Here is a tiny trained network, its code and every weight. The questions are about switching its units off for an input and a class, where a switched-off unit gives its printed mean instead of its output.

import numpy as np


def w(rows, s, z=0):
    codes = np.array(rows[::2]) - 128.0
    scale = np.full(codes.shape[1], s)
    scale[-1] = z or s
    return codes * scale


def norm(h):
    return h / np.sqrt((h * h).mean(-1, keepdims=True) + 1e-5)


def f(y):
    return np.maximum(y, 0)


def log_softmax(a):
    a = a - a.max(-1, keepdims=True)
    return a - np.log(np.exp(a).sum(-1, keepdims=True))


def net(x, mask):
    res = np.array(x, float).reshape(1, 3) / 4 @ E
    u = 0
    for l in range(4):
        y = f(norm(res) @ A[l][:, :-1].T + A[l][:, -1])
        res = res + np.where(mask[u : u + 5], y, B[l][:, -1]) @ B[l][:, :-1]
        u += 5
    return log_softmax(norm(res)[-1] @ U[:, :-1].T + U[:, -1])


A, B = {}, {}
E = w([
[184,120,39],'x0',
[10,151,59],'x1',
[222,255,110],'x2',
],0.0088)
A[0] = w([
[60,171,90,115],'0.n1',
[99,2,99,41],'0.n2',
[166,78,130,199],'0.n3',
[48,160,63,1],'0.n4',
[64,6,127,135],'0.n5',
],0.016,0.0098)
B[0] = w([
[172,60,84,189],'0.n1',
[7,194,123,190],'0.n2',
[43,74,14,206],'0.n3',
[211,28,101,156],'0.n4',
[16,140,164,255],'0.n5',
],0.012,0.0099)
A[1] = w([
[107,140,214,94],'1.n1',
[75,122,191,2],'1.n2',
[80,144,149,55],'1.n3',
[134,87,250,158],'1.n4',
[179,111,184,143],'1.n5',
],0.015,0.011)
B[1] = w([
[114,224,30,186],'1.n1',
[73,221,59,147],'1.n2',
[223,127,38,178],'1.n3',
[70,117,10,253],'1.n4',
[132,66,89,179],'1.n5',
],0.012,0.0027)
A[2] = w([
[79,179,180,43],'2.n1',
[143,66,254,8],'2.n2',
[79,164,191,28],'2.n3',
[172,74,148,141],'2.n4',
[104,177,143,74],'2.n5',
],0.023,0.017)
B[2] = w([
[160,61,56,138],'2.n1',
[168,197,5,128],'2.n2',
[31,233,19,129],'2.n3',
[100,55,141,251],'2.n4',
[91,172,58,130],'2.n5',
],0.019,0.0027)
A[3] = w([
[142,112,244,1],'3.n1',
[28,137,94,168],'3.n2',
[193,239,152,147],'3.n3',
[207,195,162,93],'3.n4',
[197,128,250,14],'3.n5',
],0.021,0.016)
B[3] = w([
[57,212,12,128],'3.n1',
[210,137,133,252],'3.n2',
[41,146,123,151],'3.n3',
[36,165,100,139],'3.n4',
[148,253,134,128],'3.n5',
],0.021,0.02)
U = w([
[195,24,63,145],'0',
[17,162,121,192],'1',
[180,148,62,193],'2',
[193,133,80,119],'3',
[148,155,249,8],'4',
[168,154,237,8],'5',
],0.017)

Each question gives the input, the list of numbers given to net, and the class t.
The units are the neurons (one row each of A and B). Each row of codes is followed by its name. A weight is (code - 128) times the scale printed after its matrix; where a second scale follows, it is the last column's (A, B and U).
mask holds one flag per neuron, layer by layer. A switched-off neuron (its flag False) gives its mean, the last column of its row in B, instead of its output. The means were averaged over made-up inputs and are rounded, as every weight is.
A unit's drop is (log p(t) with every unit on - log p(t) with that unit switched off) / (log p(t) with every unit on - log p(t) with every unit switched off).
The circuit of an input: a set's keep is (log p(t) with only the set's units on - log p(t) with every unit switched off) / (log p(t) with every unit on - log p(t) with every unit switched off). Starting from the 12 units with the biggest drops (on a tie, the unit counted first), units are removed one at a time, each time the one whose removal leaves the highest keep (on an exact tie, the one counted first), for as long as the keep stays at least 0.8.
units of the circuit, in order: the units of the circuit, biggest drop first
unit that matters most: the unit with the biggest drop
top k neurons: the k neurons with the biggest drops, biggest first
k most important neurons of layer l: the k neurons of layer l with the biggest drops, biggest first
drop when u is switched off: that unit's drop, to one decimal
input [2,-3,-5], class 1: top 2 neurons	0.n2, 0.n5
input [0,1,-1], class 3: units of the circuit, in order	3.n2, 0.n3
input [2,-1,-4], class 1: units of the circuit, in order	0.n5
input [3,-4,-6], class 1: 2 most important neurons of layer 0	0.n2, 0.n5
input [2,-8,3], class 0: top 3 neurons	0.n5, 0.n2, 3.n2
input [-7,4,-5], class 2: 2 most important neurons of layer 1	1.n3, 1.n1
input [-1,-2,-2], class 3: units of the circuit, in order	3.n2, 0.n1
input [-4,7,7], class 0: units of the circuit, in order	0.n1, 0.n4, 0.n2
input [0,3,5], class 1: top 2 neurons	0.n3, 0.n5
input [-6,-4,-4], class 2: units of the circuit, in order	3.n2, 0.n1, 1.n1
input [1,7,7], class 0: top 2 neurons	0.n1, 0.n4
input [-7,6,-3], class 2: top 3 neurons	3.n2, 0.n3, 2.n4
input [4,3,5], class 1: top 3 neurons	0.n3, 0.n5, 3.n2
input [-1,-8,4], class 0: top 4 neurons	0.n2, 0.n5, 3.n2, 2.n4
input [-3,-2,5], class 1: top 3 neurons	0.n1, 0.n4, 0.n2
input [4,5,-1], class 0: units of the circuit, in order	0.n4, 0.n1
input [1,7,1], class 0: unit that matters most	0.n4
input [-2,-5,4], class 0: top 3 neurons	0.n2, 0.n5, 3.n2
input [-3,-2,-2], class 3: top 2 neurons	3.n2, 0.n1
input [-8,-7,-5], class 2: 2 most important neurons of layer 1	1.n1, 1.n2
input [-1,-5,-8], class 1: top 2 neurons	0.n5, 0.n2
input [5,1,5], class 1: 4 most important neurons of layer 0	0.n5, 0.n3, 0.n2, 0.n1
input [-2,5,5], class 0: top neuron	0.n1
input [6,-6,7], class 1: 3 most important neurons of layer 3	3.n2, 3.n3, 3.n4
input [-1,2,7], class 1: drop when 0.n5 is switched off	1.4
input [8,4,-8], class 1: drop when 3.n5 is switched off	0.0
input [-7,-2,-4], class 2: top neuron	3.n2
input [-5,-3,-1], class 2: drop when 0.n1 is switched off	0.2
